In the rows, 128 means zero.
Rows near named flat spaces through zero
gn_qz: [ 97 127  81 131  98 111 120 161 184 155 182 114 187 167 135 129 125 131
 128 171 182  94 197  98 133 127 165 109 125 140 144]
lg_mq: [135 163 112 138 120 113 154 166 175 145 130 113 133 139 136 142 120 144
 143 134  98 131 159  95 136 184 119 135 132 119 142]
dc_hq: [101 139 121 156 125 124 131 121 114 120 107 145 132 133 132 116 134 149
 162 136  91 109 134 138 134 104 126 116 134  96 114]
lg_mq: [156 134  99 112 126 110 154 154 137 136 132 104 150 168 122 144 135 137
 155 115 139 109 116  77 131 171 122  97 137 131 141]
lg_mq: [144 121  93 100 121 124  87 155 113  74 107 134 152 116 126 177 145 133
 120  93 116 172 132 172 167 138 148 129 118 128 134]
lg_mq: [117 125 139 161  74 110 130  58 107 187 145 137  96  41  81  94 143 121
  99 128 163 125 121 177 124  94 132 129 106 121 137]
dc_hq: [155 138 129 140 122 146 126 131 126 136 163 155 110  97  75  91 138 155
 122 135 173 137 132 169 143 156 141 115 128 149 111]
gn_qz: [142 143 190 133 117 146 121  78  77 144 120 166  63  74 104  85 133 137
 131 108 124 149  75 185 144 118 130 137 130 133 112]
lg_mq: [129 142 144 142 118 124 139 124 139 145 128 129 104  90 130 131 123 129
 123 128 110 142 130 126 124 143 118 147 130 126 136]
gn_qz: [103 148 182 146  90 137 107  83 108 165 148 170  83  70 122  83 127 136
 129 138 137 138 121 182 148  97 156 143 129 134 122]
cg_cp: [111 122 131  46 117 123  60 160 107  78 111 131 173 203 205 185 128 110
 154  96 115 151 114 126 184 106 186 126 136 146 149]
dc_hq: [156 160 116  87 126 136  88 166 123  88 111 149 138 163 122 140 137 151
 137  97 108 173 133 188 198 170 161 129 116 131 123]
cg_cp: [159 123 106 164 128 123 169 102 115 154 134 122 112  95  58  95 145 143
 122 126 156 107 113 136 106 145  97 101 119 117 116]
gn_qz: [ 49 163 127 180  82 114 110 113 170 166 137 151 134 103 148 101 119 140
 128 177  93 116 208 170 146  83 155 154 113  90 130]
dc_hq: [149 112 133 136 115 134 134 118 128 151 173 133 113  78  92 113 133 129
 107 135 192 129 122 128 112 139 133 120 133 161 130]
gn_qz: [216 153 157 149 126 142 172 108 132 171 149 132  44  23  34  90 133 143
  78 104 158 178  97 171 121 219  89 149 113 153 124]
lg_mq: [146 142  79 157  91 111 113 131 133 115 115 140 124  37  70 151 153 150
  95 105 113 179 163 212 162 154 129 139  97 105 135]
lg_mq: [156 108 129 113 160 137 151 140 116 115 131 114 131 158 127 134 127 125
 142 121 147 111  94  78 102 145 109 107 147 145 122]
cg_cp: [132 122 145 130 131 127 139 134 146 134 134 115 111  93 147 152 116 112
 110 128 121 145 128  98 105 142 113 153 136 141 143]
lg_mq: [104 119 110 129 144 142 111 139 149 120 146 131 160 176 128 105 121 126
 115 162 154 107 168 141 127 102 145 124 118 130 113]
cg_cp: [122 142 106 138 158 127 161 166 184 136 130  99 153 194 143 124 109 129
 131 160 110 100 170  75 106 158 106 131 127 117 127]
cg_cp: [183 153  92 128 112 115 138 153 139 122 120 123 119  87  76 149 145 151
 114  94 120 171 133 163 159 203 118 128 111 124 138]
cg_cp: [117 134 128 103 130 121 120 147 134 119 118 119 148 177 167 148 121 122
 149 124 109 122 128  99 139 129 139 126 135 127 138]
dc_hq: [127 126 130 141 118 136 110 112 117 122 131 148 114  84 104 117 135 133
 107 127 135 148 135 181 138 114 136 137 117 127 120]
cg_cp: [133 112 107 107 149 137 118 137 115 105 127 125 159 188 122 120 134 128
 135 129 151 108 123 128 132 116 136 102 125 131 115]
lg_mq: [129 150 168 132 148 135 137 131 108 104  81 141  90 114 163 144 119 137
 159 106  45 152  95 120 131 140 104 151 148 108 121]
gn_qz: [ 97 113 119 108  97 115 105 118 104 140 153 137 168 176 148 120 140 130
 170 136 174  83 119 107 145  83 174  83 142 138 134]
dc_hq: [134 133 132 138 139 132 157 134 139 150 148 124 127 157 121 101 123 138
 148 147 148  95 125  89 110 144 119 109 142 135 120]
gn_qz: [113 131 148 142 155 153 116 113 125 113 111 145 111 130 125  98 118 125
 106 143 104 137 140 174 124 102 119 152 115 114 103]
lg_mq: [ 99 146 166 139  77 113 100  76  99 150 105 153  88  50 139 128 134 121
 120 108  89 162 115 191 157  90 145 159 115 108 142]
dc_hq: [137 136 137 144 102 132 115 105 153 160 155 135  97  49  85 107 126 118
  59 136 158 168 160 196 134 138 134 166  95 141 135]
cg_cp: [173 138 137 120 162 140 148 153 110  94 100 131 105 130 121 143 130 147
 151  98  92 149  89 115 129 177 100 125 146 128 116]
dc_hq: [107 118 146 119 134 128 139 110 136 160 144 111 137 178 151 105 114 105
 129 151 153  88 124  86 104 101 129 122 130 136 132]
dc_hq: [ 60 139 132 188  53  81 158  72 171 235 164 108 123  66 137 106 120 110
 117 174 142  83 175  95  96  83 130 140 117 105 164]
cg_cp: [165 156 119 137 116 134 117 132 106 108 111 160 102  81  76 119 149 165
 131  98 109 170 120 206 173 167 132 126 117 117 113]
gn_qz: [141 151 141 116 113 121 129 136 119 132 120 135 115 126 137 137 131 141
 155 108 108 141 108 124 152 155 135 125 138 129 136]
dc_hq: [ 93 134 146 138 119 131 120  94 135 159 133 132 124 143 132  88 119 114
 110 154 133 110 148 154 127  87 137 141 109 117 123]
gn_qz: [179 133 170 115 183 179 126 130 124 106 130 146  78 120  89  86 115 127
  80 125 141 169 110 182 124 164 108 159 117 156  95]
cg_cp: [172 133 144 143 163 139 171 134 109 115 106 127  90 106 108 128 129 145
 148 107  99 134  83 101 104 172  82 123 148 125 113]
gn_qz: [126 143 164 172  83 108 149  69 101 171 113 141  63   4 107 124 137 131
 123 107  95 152  98 155 120 121 105 150 127 108 142]
[132 129 132 147 142 137 145 133 146 134 138 126 116 113 118 117 120 131
 117 144 130 126 140 119 108 140 111 137 131 130 121]
lg_mq
[168 158 114 124 119 129 144 156 161 152 158 126 124 135  89 109 129 149
 123 130 158 137 146 133 149 198 134 121 121 145 131]
gn_qz
[ 98 109 132 116 112 129  95 103 106 129 139 140 145 140 137 116 133 116
 125 136 159 114 128 152 137  72 159 118 122 134 126]
cg_cp
[134 193 167 176  75 117 145  98 141 188 129 159  54  24  92  92 129 158
 125 123  87 167 138 190 159 170 124 162 117 108 134]
gn_qz
[144 111 101 136 158 143 123 134 104  84 108 138 138 132  97 126 141 141
 126 120 125 130 122 160 126 122 115 113 123 117 103]
lg_mq
[125 152 150 123 103 122 121 116 106 141 122 148 112 125 134 116 135 144
 162 114 113 130 106 142 159 130 146 119 136 123 130]
gn_qz
[ 73 133 130 132  90  99 123 102 133 166 126 118 150 153 169 128 125 113
 149 143 116  93 142 103 131  79 147 123 126 107 149]
dc_hq
[139 115 120 132 150 138 143 139 139 126 144 120 135 145 116 119 124 128
 122 142 153 112 132 105 105 137 116 119 133 139 119]
lg_mq
[134 136 162 101 159 135 146 160 139 119 122 114 123 180 186 149 107 121
 161 126 100 122 103  51 114 155 117 135 160 144 134]
lg_mq
[ 86 104 133 109 119 133  93 132 129 122 157 135 162 160 170 134 122 113
 135 152 165 107 143 109 127  77 168 121 140 150 132]
gn_qz
[141 134 133 146 107 127 126 109 115 137 130 144 100  60  94 121 139 138
 114 116 132 152 121 170 137 135 127 135 121 127 128]
cg_cp
[121 152 145 147 109 118 147 125 156 165 138 124 107 101 135 122 118 129
 126 139 113 131 143 113 123 148 121 147 129 124 141]
lg_mq
[134 138 120 133 122 125 131 139 129 126 129 134 129 125 121 129 133 143
 143 125 123 129 130 129 139 143 131 119 133 125 127]
dc_hq
[107 134 134 160 117 119 154 101 130 166 133 127 119 123 120  97 127 131
 139 149 128  94 132 114 109 109 116 119 129 111 125]
cg_cp

Rows near named flat spaces through zero (a row that begins with a name and a colon came from that space)
bdrl: [108 142 140 121 103  63 138 128 161 139 107  87 128 105 153 107 163 110
 153 155 154 137  80 194 132 132 142 146 122 134 122]
dlrr: [ 83 137 108 136 101 113 168 111 127 117 155 118 136 139 126 142 177 100
 133 128 138 100 116  93 147 109 183 140 131 101 141]
cqsz: [153 103 129 168 207 174 117 115 110 150 110 154 111 146 121 151  87 137
 138 104 149 124 168 116 110 187  65 121 121 183 137]
bdrl: [113  93 127 122 133 101 142 111 157 137 111 117 124 133 138 123 133 123
 143 157 173 143 120 157 119 118 135 150 114 155 128]
dlrr: [165 155 150 133 190 117  99 134 102 149 103 128 108 119 122 105 109 162
 130 148 102 108  98 192 130 161  56 144 112 146 107]
qddp: [ 47 140 105 178 148 101 174  95 127 171 163 115 148 129  98 165 158 128
 105 114 109 120 167  87 152 107 217 120 142  97 144]
dlrr: [172 177 146  94  52 104  91 163 139 106 115  91 154  99 166 112 143 105
 153 144 141 127  58 177 123 163  94 109 129 109 140]
cqsz: [171 145 131 118 173 162 107 154  84 112  97 164  74 116 177 108 109 129
 163 114 162 115 119 159 105 170   7 128 106 186 127]
dlrr: [123 119 116 123 125 141 123 138 133 119 141 130 156 156 115 130 126 143
 122 136 121 128 135 116 131  96 134 121 108  99 125]
dlrr: [123 140 130 105  95 107 140 111 114 131 129 137  91  75 155 131 130 111
 118 132 144 140 129 120 120 126 149 130 163 152 146]
cqsz: [149  70 142 147 138 156 141  91 148 122 120 136 112 148 100 145 113 104
 126 110 137 124 146  86 124 167 153 152 158 165 127]
bdrl: [ 83 176 117 151  91 107 143 119 117 156 165 113 152  90 118 161 146 119
  96 102  90 134 156  84 145 121 207  90 169  83 155]
dlrr: [186 147 155 139 140 156  88 156 121 127  94 133 108 104 154 119  96 117
 150  88 129 141 126 154 109 207  50 103 142 170 127]
cqsz: [125  81 141 124  93 119 150 104 167 121 109 124 100 110 143 130 130  86
 140 114 169 158 138 115 114 147 169 144 163 176 132]
qddp: [167 154 149 107 111 118 100 120 104 148 117 137  97  58 145 132  91 134
 103 131 116 150 132 139 112 160 112 111 174 159 144]
qddp: [114 168 109 112 139 119 129 137  86 129 145 140 124 119 143 126 141 148
 124 151 127 105 115 137 134  98 103 125 106 108 137]
bdrl: [145 140 144 138 169 105 118  91 104 172 121 127 109  94 107 142 102 152
 101 154 109 119 126 148 129 159 124 140 152 152 135]
qddp: [146  91 132 148 174 172 119 170 155  94  98 134 132 199 131  95 129 126
 177  98 142 124 124 155 123 142  57 139  73 142  88]
cqsz: [133  28 144 128  95 118 163  50 186 132 114 118 109 129 105 159 118  80
 122 144 186 147 141  84 114 158 213 172 181 191 146]
qddp: [109 136 130 114 120 120 156 148 127  90 122 136  87 134 146  84 171 110
 150 113 116 112 101 142 143  98 129 162 119 123  92]
qddp: [153 126 143 106 123 118 114 129 130 122 119 126 120 121 120 108 119 141
 118 149 109 128 105 152 130 120 121 144 131 126 112]
cqsz: [140 127 129 131 105 128 127  92 116 154 127 135 109  74 149 172 102 103
 117 121 170 147 156  95 105 179 140 104 178 177 178]
bdrl: [154 172 147 129 142 122 112 145 104 124 119 124 111 114 128 105 136 134
 132 122  87 102  92 160 141 156  92 137 131 119 108]
bdrl: [186  86 141 124 138 175 106 111 123 124 107 156 101 120 135 147  75 117
 128 113 162 143 156 101  97 183  85 122 153 193 146]
qddp: [179 109 141  98 121 153 105 170 146  72  97 129 124 171 149  81 134 119
 174 135 149 115  75 172 120 135  49 152  84 137  95]
bdrl: [126 100 127 157 199 124 121 104 136 167 120 121 151 160  93 143 104 163
 122 156 132 123 141 150 128 137 113 139 101 139 125]
dlrr: [ 99 134 111 114  94 145 160 149 119  83 142 149 101 134 156 111 166  97
 145  95 136 120 131  92 134  93 143 133 127 118 120]
bdrl: [ 99  78 112 141 187 151 158 139 143 102 119 145 118 204 119 100 150 136
 160 126 147 111 133 136 135  87 104 167  69 134  89]
qddp: [139  87 142 132 135 131 125 125 166 120 118 115 144 164  97 114 123 133
 128 134 113 133 121 138 133 122 145 150 120 121 101]
cqsz: [114 106 128 139 148 115 150 105 138 132 123 122 119 145 117 128 144 120
 137 141 143 112 116 133 134 131 142 159 122 142 122]
qddp: [123 123 102 165 151 167 116 127 121 154 137 135 167 143 138 183 100 125
 138 107 178 140 180  91 106 168  97  74 114 144 177]
bdrl: [125 114 121 150 161 154 126 149 139 117 125 128 150 179 116 120 133 135
 148 113 125 118 132 131 133 127 101 128  91 115 110]
qddp: [195 105 156 145 159 143  69 127 154 159 100 106 171 142  99 142  67 154
 124 143 124 147 128 165 110 194  78 108 123 146 131]
dlrr: [149 151 139 119  93 135 119 162 134  96 112 121 116 119 163 105 147  96
 161 100 137 126  98 145 125 157  95 121 129 134 121]
cqsz: [133 102 120 149 199 142 120 110 121 153 124 134 145 167 100 144 103 162
 126 154 139 113 141 138 125 134  93 137  94 140 129]
bdrl: [ 89 105 112 134 115 103 141 109 158 154 138 109 165 133 122 152 129 131
 120 151 157 153 149 123 124 100 178 117 121 118 148]
cqsz: [167 173 137  54  21 137  83 207 126  80 112 142 107  57 213  86 111 112
 138  98 135 193 124 153  97 103  83  72 145 128 129]
dlrr: [153 141 118 124  99 162  96 157 128 112 144 123 181 152 125 144 115 133
 129 120 124 127 130 107 123 133 106  87 112  90 145]
dlrr: [120  95 130 153 202 126 132  89 121 174 124 142 116 131  90 145  91 165
  98 143 115 136 170 126 126 127 138 142 133 155 124]
cqsz: [104 165 114 178 190 124 137 102  87 178 141 130 130 115 119 169 126 139
 122 122 130 100 149 117 134 171 114 111 130 138 159]
[124 132 117 124  57 133 127 130 149 116 148 107 173 128 136 158 140  96
 132 119 152 136 127  89 125 137 167  96 143 102 163]
dlrr
[141 145 120 110 145 153 118 151  89 116 122 166  89 108 163 115 111 138
 133 114 137 134 145 130 113 119  68 116 120 153 128]
qddp
[172 127 154 120 114 123  98 118 134 145 111 121 123  91 126 134  91 130
 112 132 120 150 128 141 114 169 122 117 163 153 136]
qddp
[ 97 150 119  91  81  83 137 159 149 103 134 102 150 137 148  90 176 130
 144 163 130 127  77 174 142  60 145 142  91  79 108]
bdrl
[ 48 114 102 130 132 123 208 127 123  85 146 151  77 160 137  96 204  98
 149 103 128  97 127  94 156  56 182 181 113 115  93]
dlrr
[106 163 108 138 144 130 132 127  90 148 144 143 122 104 146 150 126 135
 121 121 137 124 153 112 124 127 115 102 128 129 155]
qddp
[109 141 114 143 149 136 146 112  98 135 147 142 119 129 119 146 137 129
 119 123 121 103 140  97 137 127 137 130 132 123 140]
dlrr
[119 128 123 147 173 129 131 126 120 142 122 131 126 142 126 129 127 140
 138 131 136 118 132 143 129 136 101 133 107 139 125]
cqsz
[131 140 128 129 132 130 135  92  88 157 132 157  78  62 144 159 100 120
 101 115 140 140 167  92 112 157 137 115 183 177 163]
dlrr
[169 191 125  99 129 151  90 172  68 113 121 157 100  89 181 114 110 140
 140 121 134 121 114 153 111 145  25  96 115 141 141]
cqsz
[142 187 134  79 105  89 118 155  98 104 125 121 109 105 157  83 161 139
 139 172 113  96  51 191 141  98  87 153 105 101 110]
dlrr
[144 180 121 164 182 171 108 141  70 135 159 143 151 154  85 146 120 162
 105 105  54  75 136  95 152 149  95 107 119  78 126]
cqsz
[133 136 137  86 135 136 144 174 109  64 106 162  50 133 164  45 162 124
 157 111 106 113  91 166 137  78  77 177 104 138  63]
qddp
[148 167 132 125 124 126 112 142 108 123 128 120 133 121 138 124 137 127
 138 133 121 104  95 147 133 152  93 122 121 116 133]
dlrr
[ 79 112 110 116  63 120 169 133 155 100 137 128 116 119 164 126 167  80
 146 102 168 152 143  93 125  93 187 125 141 129 137]
bdrl
[128 113 123 115 126 109 114 123 147 143 127 111 164 140 120 133 116 150
 122 172 145 141 119 155 122 106 129 126 105 116 135]
bdrl
[109 140 120 136 147 109 135 120 120 147 128 123 129 122 135 134 135 134
 133 143 143 123 125 145 128 127 122 129 117 133 137]
cqsz
[120 144 130 139 130 117 128 109 114 160 135 130 120  88 125 150 112 133
 103 121 116 142 155 114 125 141 152 110 161 137 147]
qddp

Rows near named flat spaces through zero
lq-dd: [145 156 134  94 116 143 107 139 103 143 141 111 135 133 102 137 139 124
 167 135 110 123 123 126 172 147 130 169 144  97 101]
ql-gm: [136  72 149 118 143 106  93 136 134 137 122 144 152 152 143  94 141 179
 109 133 141 153 106 111  65 107  71 127 136 130 125]
lq-dd: [152 141 129 102 122 150 112 143 134 131 101 107 148  91 107 159 129 101
 105 121 114  90 121 136 168 151 138 132 150 132 133]
nr-zc: [ 88 167 115 126 135 199 169 134 142 148 118 155 173  77 132 193 121  94
 116 105  96  74 113 165 146 196  82  91 114 121 150]
lq-dd: [ 87 139 166  89 146 104 142 126  71 192 126 115 138 170  92  80 122 130
 165 160 132 117  92 122 131 117 179 130 112  78  88]
rj-gg: [155 122 101 175 109 128 133 136 137  91 155 133 116 108 155 141 154 148
 154 116 124 134 167 135 122 112 128 122  98 136 132]
ql-gm: [202  96  57 180  99 106  73 114 168  95 125  84  96 104 154 135 142 130
 100 116 116 155 134 126 121  94 119 117  85 165 117]
nr-zc: [124 161 121 126 122 124 154  98 111 130  90 128 132 130 121 120 127 121
 140 123 139  83 126 120 138 100 216  95  57 135 144]
ql-gm: [162 102 145 134 129  84  78 118 112 120 136 121  89 155 130  74 145 153
 151 157 121 177 125 141 122 108 120 165 148 142  76]
nr-zc: [123  88 165 133 145 103 130 152 116 133 129 141 146 113 133 109 152 160
 120 137 130 116 135 140  96 115 135 118 145 127 121]
nr-zc: [ 82 168 148  48 130 188 124 145 116 168  85 135 151  96 113 172 107 122
 122  99  81  83  96 132 172 194 116 136 137  85 118]
rj-gg: [ 98 103 151 128 147 114 168 141 122 142 131 145 165 173 127  93 117 144
 131 138 187 123 123  93  73  92 127  95 113 112 169]
nr-zc: [139 143 117 160 128 129 163 122 122 126 126 127 150 124 121 124 138 103
 145 140 151  93 135 141 130 112 162  91  87 139 148]
lq-dd: [146 146 131  89 120 123  82 100 113 143 148 120 135 138 104 148 150 146
 123 128  93 144 109 117 147 141 122 192 161 120  98]
rj-gg: [134 160 108 159 126 121 135  76 120 136 172 134 145  81 113 189 176 117
 101 127  71 103 130 168 144 148 164 147 132 153 108]
ql-gm: [159 106 136  91 106 138  52 169 144  91 148 118  66 139 147 124 116 163
 152 114 104 212 152 110 157 155  42 216 212 111  90]
rj-gg: [140 152 135  51 120 160  89 139 129 153 114 103 160 116  89 176 121 114
  98 113 103 110 101 103 175 167 111 177 185 104 128]
nr-zc: [115 147 132 112 137 166 138 135 127 161 139 135 186  88 108 183 146 108
 106 123  95  84 106 154 143 178  94 126 151 116 131]
ql-gm: [129 116 140 102 138 129 121 139 136 143 106 115 145 139 111 120 108 109
 100 135 149 123 106 113 127 129 115 124 155 127 143]
lq-dd: [169 118 112 113 117 165 102 149 167 108 105 126 172  95 132 173 134 125
  89 103 131 103 126 115 130 145  74 124 146 145 169]
nr-zc: [141 101 139 171 149  67 127 106  94 167 180 111 142 153 102  83 168 124
 139 185 130 144 106 158  98  98 144 130 132 131  80]
ql-gm: [157 153 100 141 113 164 118 125 140 117 124 129 144  81 133 173 150 113
 132 114  93  98 131 159 158 160 108 123 110 142 125]
lq-dd: [121 159 113 135 115 150 139 137 121 118 107 121  75 153 140  92  91 100
 195 135 139 147 134 139 165 137 125 114  88 115 111]
lq-dd: [127 120 100 176 118 154 170 170 164  89 117 121 111  69 156 162 110  95
 112 103 138 101 173 146 142 136 136  75 115 142 167]
rj-gg: [ 79 118 107 114 132 134 126 119 130 174 165 125 148 121 133 169 130 157
  94 104  87 141 101 108  96 144  98 134 120  86 114]
rj-gg: [112 126 114 155 140 110 140  95 127 148 135 128 127 139 127 116 126 114
 112 142 127 134 106 141 106 119 135 105 103 141 119]
ql-gm: [109 139 141 119 133 135 145 141 117 137 127 127 122 125 120 126 117 113
 140 133 127 120 130 137 146 142 139 127 140 114 122]
ql-gm: [125 133 150 118 146 120 130 112 108 160 110 131 161 121 105 119 143 115
 116 149 120  93  97 153 128 134 149 114 125 137 115]
lq-dd: [104 123 125 151 140 110 136 116 116 146  99 123  81 148 142  67 101 110
 153 151 130 146 107 157 123 120 140  89  80 131  91]
rj-gg: [126 143 104 110 124 156  81 103 134 154 114 130 122  98 138 157 135 133
 115 113  56 134  88 160 144 178  74 141 114 127  81]
rj-gg: [121 100 117 150 129 108 123 127 135 127 135 126 111 122 149 120 131 152
 115 121 120 146 132 127  99 111 128 115 109 129 118]
nr-zc: [ 98 123  93 157 124 163 162 154 163 116 125 130 111 117 160 143  88 105
 124 106 142 138 139 126 119 144  81  83 103 120 158]
rj-gg: [105 101 188  91 161  89 119 121 115 149  74 133 121 143 111  77 107 126
  83 151 145 121  99 132 112 116 166 121 168 148 120]
ql-gm: [123 135 135 112 123 150 136 159 138 111 128 125 109 147 127 123  95 108
 147 127 154 149 144 112 151 143  98 143 165 116 145]
lq-dd: [124 129 148 137 137 129 162 145 124 119 108 134 138 123 122 113 121 106
 134 139 159  97 140 138 132 121 157  98 127 138 152]
rj-gg: [155 138  91 149 104 135 117 135 140 106 148 102  98 114 134 149 127 114
 142 118 118 145 151 126 158 129 130 142 122 126 121]
nr-zc: [ 96 193 136  69 125 188 123 124 110 156  97 137 118 129 113 144  98  98
 167 122  89 115  98 149 192 197 101 149 130  99 100]
ql-gm: [102 141 139 135 139 137 169 137 116 143 120 133 140 125 120 121 117 102
 141 139 142 100 126 143 134 134 149  96 114 120 138]
lq-dd: [127  65 108 170 140 119 126 145 161 133 128 130 153  93 161 136 140 149
  75 116 125 125 119 138  64 117  80  75 106 141 140]
nr-zc: [158 116 133 111 130  83 106  92 113 152 142 108 189 108  90 163 182 154
  64 127 113  86 112 103 108  90 205 148 136 139 135]
lq-dd: [157 146 145 121 135 137 126 108 144  96  62 144 125 135 122 104 108  88
 113 140 161 107 122 143 148 130 138 112 138 188 160]
rj-gg: [191  83 122 163 121  89 117 130 143  93 133 122 167 116 133 127 173 159
  97 127 164 107 154 105  84  65 161 112 114 163 167]
ql-gm: [180 136  70 160  97 139  92 110 154  98 136 110 113  85 148 173 153 132
 117 103  89 131 143 138 146 130 121 135  95 152 119]
nr-zc: [122 133 112 106 116 154 140 164 139 132 106 101 132 122 125 141  97 110
 128 109 147 110 132  98 148 128 137 108 113  98 154]
[ 85 137 179  75 154 130 146 139 103 171 111 131 153 140  92 118 109 110
 113 145 134 104 100 127 139 149 145 135 175 105 126]
ql-gm
[ 80  99 156 124 140 149 159 174 130 125 143 172 144 145 161 114 119 175
 158 114 151 143 145 113  79 134  62 111 130  93 150]
ql-gm
[108 133 157 116 144 140 132 135 109 153 129 147 146 114 121 127 141 129
 140 140 103 112 112 164 133 161 105 130 145 119 102]
nr-zc
[138 142 105 158 124 115 137  99 129 129 154 116 127 117 117 148 142 106
 115 135 117 124 131 141 136 123 156 129 122 145 125]
rj-gg
[122 145 136 107 128 122 130 111 128 127 126 122 130 110 109 161 128 118
  90 118 114 111 132 120 149 134 175 149 160 137 138]
lq-dd
[ 76 139 153 141 147 143 194 151 106 148 128 151 144 126 129 113 118 113
 161 139 145  94 134 151 122 138 145  83 104 105 138]
ql-gm
[ 81 117 103 131 130 140 138 135 148 142 124 123  98 128 153 133  89 127
 109 107 118 155 118 118 111 140  98 105 109 107 126]
nr-zc
[125 135 166  95 137 115 130 118  98 144 146 147 165 176 103 106 146 153
 153 146 153 128 119 102 112 111 134 159 147 112 134]
lq-dd
[ 87 115 132 136 139 132 164 159 123 152 122 119 130 108 133 126 111 118
 124 125 129 107 127 136 121 132 145  86 110 101 128]
ql-gm
[174 130 136 116 123 107  74  80 123 113 137 148 137 152 124 121 167 166
 127 136 114 153 117 124 114 116 110 180 144 162 111]
ql-gm
[146 105 131 117 127 108  92 127 134 129 154 116 128 133 120 136 141 146
 102 130 118 158 125 113 119 124 106 169 175 129 115]
nr-zc
[191 126 135 155 115 138 147 152 132  75 127 149 176 137 132 117 162 139
 172 134 190  94 170 115 117  90 129 111 106 152 186]
rj-gg
[126 152 124 153 137 145 160 107 116 147 116 147 177  95 122 146 158 111
 132 135 113  64 113 171 125 140 148  82  76 143 133]
ql-gm
[143 106 138 137 135 111 118 119 132 122 152 143 157 123 128 140 160 154
 102 129 127 129 132 126  97 118 114 143 154 144 137]
lq-dd
[157 128 100 105 109 156  77 132 144 132 124 115 142 100 134 169 143 146
 114 102  85 128 112 123 141 153  81 150 125 118 113]
rj-gg
[121 160 128 143 127 160 160 121 122 119 135 163 155 116 135 148 146 126
 160 123 125  98 140 150 132 147 118 113 102 133 145]
ql-gm
[149  90 112 141 123  95  93 133 144 121 169 100  99 156 130 114 123 138
 111 137 137 194 131 103 110 107  92 164 169 126 114]
nr-zc
[194 134  76 136 105 125  79 107 152 123 123  76 126 112 110 155 135  94
  95 128 114 131 112 123 159 122 129 142 125 152 121]
rj-gg
[150  84 144 143 144  79 120 122 135 121  85 116 119 156 128  62 114 122
 100 155 178 133 115 120  92  76 158  92 118 165 140]
rj-gg
[199 110  92 118 110 106  43 104 153 124 110  77 113 106 116 145 141 121
  70 125  95 146 103 123 148 121 125 161 147 160 100]
ql-gm
